Below are the code and all the weights of a small trained network. Each question names an input and a target symbol and asks about switching units off, where a switched-off unit gives its printed mean instead of its output.

import numpy as np


def w(rows, s, z=0):
    codes = np.array(rows[::2]) - 128.0
    scale = np.full(codes.shape[1], s)
    scale[-1] = z or s
    return codes * scale


def f(y):
    return np.maximum(y, 0)


def softmax(a):
    e = np.exp(a - a.max(-1, keepdims=True))
    return e / e.sum(-1, keepdims=True)


def log_softmax(a):
    a = a - a.max(-1, keepdims=True)
    return a - np.log(np.exp(a).sum(-1, keepdims=True))


def net(x, mask):
    ids = ['ΓΔΛΠΨαεζηθμξσφω'.index(c) for c in x.split()]
    T = len(ids)
    res = E[ids] + P[:T]
    u = 0
    for l in range(2):
        r = res
        for j in range(2):
            rows = slice(2 * j, 2 * j + 2)
            q, k, v = (r @ M[l][rows].T for M in (Q, K, V))
            z = softmax(np.where(np.tri(T) > 0, q @ k.T / 2**0.5, -1e9)) @ v
            o = O[l][rows]
            res = res + np.where(mask[u + j], z, o[:, -1]) @ o[:, :-1]
        u += 2
        y = f(res @ A[l][:, :-1].T + A[l][:, -1])
        res = res + np.where(mask[u : u + 4], y, B[l][:, -1]) @ B[l][:, :-1]
        u += 4
    return log_softmax(res[-1] @ U[:, :-1].T + U[:, -1])


Q, K, V, O, A, B = {}, {}, {}, {}, {}, {}
E = w([
[134,72,201,62,31,182,92,134,65],'Γ',
[96,120,58,139,87,182,148,122,122],'Δ',
[120,71,124,146,182,105,132,152,191],'Λ',
[172,133,62,225,156,153,170,202,112],'Π',
[203,97,131,92,100,163,112,227,24],'Ψ',
[223,134,146,158,106,142,132,130,181],'α',
[124,188,60,36,162,45,70,155,174],'ε',
[146,164,111,102,247,223,168,67,100],'ζ',
[114,152,69,134,104,141,65,101,23],'η',
[144,181,97,145,102,157,59,146,138],'θ',
[121,174,124,63,105,227,146,222,146],'μ',
[101,153,202,149,166,147,97,71,169],'ξ',
[119,53,97,136,190,97,148,112,53],'σ',
[128,125,176,107,148,41,57,103,8],'φ',
[129,105,112,114,81,78,96,114,155],'ω',
],0.018)
P = w([
[160,254,97,159,41,168,248,88,84],'0',
[166,124,57,128,129,127,93,101,168],'1',
[171,128,70,130,139,122,104,102,167],'2',
[158,126,79,130,127,124,108,105,164],'3',
[165,118,71,121,137,138,124,114,139],'4',
[159,118,76,136,132,131,111,115,142],'5',
[167,112,72,125,136,141,125,116,141],'6',
[162,119,71,122,136,138,116,120,132],'7',
[168,119,65,115,131,138,106,110,134],'8',
[156,110,78,129,136,132,119,112,124],'9',
[164,115,71,111,141,133,124,105,124],'10',
[169,133,60,126,132,122,106,98,133],'11',
[162,122,68,117,132,137,122,116,121],'12',
[160,117,74,120,137,150,131,104,119],'13',
],0.0076)
Q[0] = w([
[98,185,106,169,130,136,96,100,93],'0.h1',
[238,142,37,96,143,251,47,21,69],'0.h1',
[44,183,177,108,105,65,243,144,118],'0.h2',
[70,194,202,221,4,62,202,174,124],'0.h2',
],0.023)
K[0] = w([
[107,117,130,109,118,119,185,121,95],'0.h1',
[147,253,153,158,76,96,185,90,109],'0.h1',
[164,73,101,118,161,164,72,128,133],'0.h2',
[121,13,148,79,177,138,105,143,168],'0.h2',
],0.029)
V[0] = w([
[119,61,51,102,130,228,121,115,135],'0.h1',
[151,174,182,135,165,168,66,149,86],'0.h1',
[3,175,148,147,154,148,150,191,91],'0.h2',
[155,113,174,144,168,196,126,82,119],'0.h2',
],0.014)
O[0] = w([
[216,110,101,7,205,80,65,85,126,231],'0.h1',
[120,195,85,195,49,63,105,155,169,249],'0.h1',
[211,37,80,157,60,108,170,25,223,197],'0.h2',
[177,145,83,56,97,155,215,254,17,17],'0.h2',
],0.0044,0.002)
A[0] = w([
[206,179,201,65,128,209,49,151,191,111],'0.n1',
[124,158,165,44,106,33,166,86,173,6],'0.n2',
[150,95,185,145,187,81,190,64,34,27],'0.n3',
[8,139,1,92,215,85,204,122,196,199],'0.n4',
],0.0089,0.0023)
B[0] = w([
[174,130,248,192,117,101,143,129,97,255],'0.n1',
[82,117,204,80,230,42,130,188,53,153],'0.n2',
[202,130,197,135,79,84,64,132,110,171],'0.n3',
[144,116,255,224,100,234,143,196,25,248],'0.n4',
],0.0057,0.0065)
Q[1] = w([
[64,165,100,89,181,121,191,107,166],'1.h1',
[207,129,189,197,65,121,62,162,89],'1.h1',
[118,108,122,103,139,112,120,127,152],'1.h2',
[4,154,33,79,206,104,228,96,179],'1.h2',
],0.024)
K[1] = w([
[142,83,91,112,130,167,51,138,152],'1.h1',
[111,169,141,158,97,80,225,103,107],'1.h1',
[126,105,121,127,133,139,118,133,109],'1.h2',
[152,95,109,107,171,174,2,152,142],'1.h2',
],0.029)
V[1] = w([
[153,136,25,206,186,72,166,122,72],'1.h1',
[151,208,118,201,159,137,89,196,209],'1.h1',
[76,211,79,125,60,165,3,67,113],'1.h2',
[49,132,128,135,134,193,254,66,135],'1.h2',
],0.011)
O[1] = w([
[118,53,140,129,125,144,136,118,28,188],'1.h1',
[75,111,177,212,134,57,239,204,96,190],'1.h1',
[112,163,73,87,151,182,254,85,66,254],'1.h2',
[117,108,72,193,239,114,57,174,190,153],'1.h2',
],0.0062,0.0081)
A[1] = w([
[165,120,97,56,138,166,75,111,151,71],'1.n1',
[119,163,87,53,147,112,252,87,124,67],'1.n2',
[130,186,195,87,176,2,114,68,78,2],'1.n3',
[196,76,188,124,122,249,191,205,193,129],'1.n4',
],0.0093,0.0024)
B[1] = w([
[86,85,152,116,139,115,163,173,155,193],'1.n1',
[95,94,127,153,131,61,2,178,195,255],'1.n2',
[129,167,103,118,81,190,220,103,132,173],'1.n3',
[154,156,73,45,119,146,128,70,163,242],'1.n4',
],0.0094,0.012)
U = w([
[78,196,110,45,84,144,97,164,187,2],'Γ',
[85,49,132,89,177,135,170,128,169,211],'Δ',
[118,154,148,169,92,160,18,150,147,191],'Λ',
[147,21,141,187,110,134,149,120,81,95],'Π',
[142,163,117,99,70,82,132,43,56,213],'Ψ',
[99,151,182,103,130,159,156,219,115,84],'α',
[51,115,198,172,107,162,162,66,189,148],'ε',
[180,102,76,81,88,92,111,196,86,34],'ζ',
[63,162,51,84,138,65,26,38,47,156],'η',
[16,82,111,73,98,3,177,149,178,191],'θ',
[198,122,112,142,78,64,164,96,185,122],'μ',
[176,110,30,177,130,157,175,180,137,14],'ξ',
[63,47,207,92,14,176,97,141,158,34],'σ',
[54,71,78,160,42,237,124,132,150,146],'φ',
[92,213,104,120,196,139,65,40,67,206],'ω',
],0.0045,0.003)

Each question gives the input, a string of symbols that net reads in full, and the target symbol t.
The units are the heads (2 rows each of Q, K, V and O) and the neurons (one row each of A and B). Each row of codes is followed by its name. A weight is (code - 128) times the scale printed after its matrix; where a second scale follows, it is the last column's (O, A, B and U).
mask holds one flag per unit, layer by layer, with each layer's heads first. A switched-off unit (its flag False) gives its mean, the last column of its rows in O or B, instead of its output. The means were averaged over made-up inputs and are rounded, as every weight is.
A unit's drop is (log p(t) with every unit on - log p(t) with that unit switched off) / (log p(t) with every unit on - log p(t) with every unit switched off).
most important unit: the unit with the biggest drop
top k neurons: the k neurons with the biggest drops, biggest first
k most important neurons of layer l: the k neurons of layer l with the biggest drops, biggest first
heads that matter: for each layer, one digit per head in row order, 1 if its drop is at least 0.15 and else 0, layers parted by /
drop when u is switched off: that unit's drop, to one decimal
input μ Γ ε θ ε ε Π α η Π, target μ: most important unit => 0.h2
input Λ ω Λ θ θ Ψ, target Λ: heads that matter => 10 / 01
input φ η Λ ξ ε Δ Γ θ Δ ε θ, target φ: heads that matter => 10 / 00
input Λ ε Ψ α, target Λ: heads that matter => 10 / 01
input ζ α ε Δ Δ ε Ψ ζ Γ ε ω Ψ θ ε, target ζ: heads that matter => 01 / 00
input σ Λ Δ σ Δ, target σ: heads that matter => 10 / 11
input Π Δ θ θ Π θ θ, target Π: heads that matter => 00 / 10
input μ Λ φ, target μ: heads that matter => 01 / 11
input μ ζ Δ σ θ α ξ Ψ Δ ξ ε α μ, target μ: heads that matter => 01 / 00
input θ σ Λ Δ θ Ψ, target θ: heads that matter => 10 / 11
input θ ξ θ σ α φ, target θ: heads that matter => 10 / 11
input Λ Π σ Ψ σ η φ σ Ψ α θ θ, target Λ: heads that matter => 10 / 01
input α ω Λ ω σ Δ Δ Ψ θ, target α: heads that matter => 01 / 10
input Δ Π Δ θ Π σ θ Δ Π σ θ, target Δ: most important unit => 1.n1
input Δ α α, target Δ: heads that matter => 10 / 11
input Ψ ξ Π Λ ζ θ Δ Ψ, target Ψ: heads that matter => 10 / 01
input Δ μ σ θ Λ ω μ Π Δ Ψ, target Δ: top 3 neurons => [1.n1, 0.n4, 1.n2]
input Ψ ε η μ θ θ θ ζ Δ α Δ Γ, target Ψ: top 2 neurons => [1.n2, 1.n1]
input Δ α Γ ω Λ ω θ Δ θ Π, target Δ: top 2 neurons => [1.n1, 0.n1]
input α α ε θ θ θ ζ η ξ Ψ φ, target α: most important unit => 0.h2
input Λ μ Δ Λ θ θ Δ Δ α θ α Λ ζ, target Λ: 2 most important neurons of layer 0 => [0.n4, 0.n3]
input Π θ ε Ψ Ψ Ψ μ ζ Π η Γ α Λ, target Π: top 2 neurons => [0.n4, 1.n2]
input η ζ μ η φ ω, target η: 2 most important neurons of layer 1 => [1.n2, 1.n1]
input Γ Δ Π Δ φ θ α Δ Λ Δ ω Λ α μ, target Γ: top 2 neurons => [1.n4, 0.n1]
input θ Δ Λ η η, target θ: 2 most important neurons of layer 1 => [1.n2, 1.n4]
input θ φ θ, target θ: drop when 1.h1 is switched off => 0.7
input Λ θ θ ε Γ Γ, target Λ: drop when 1.h2 is switched off => 1.2
input α μ σ Π Π φ ω φ φ Ψ ξ, target α: most important unit => 0.h2
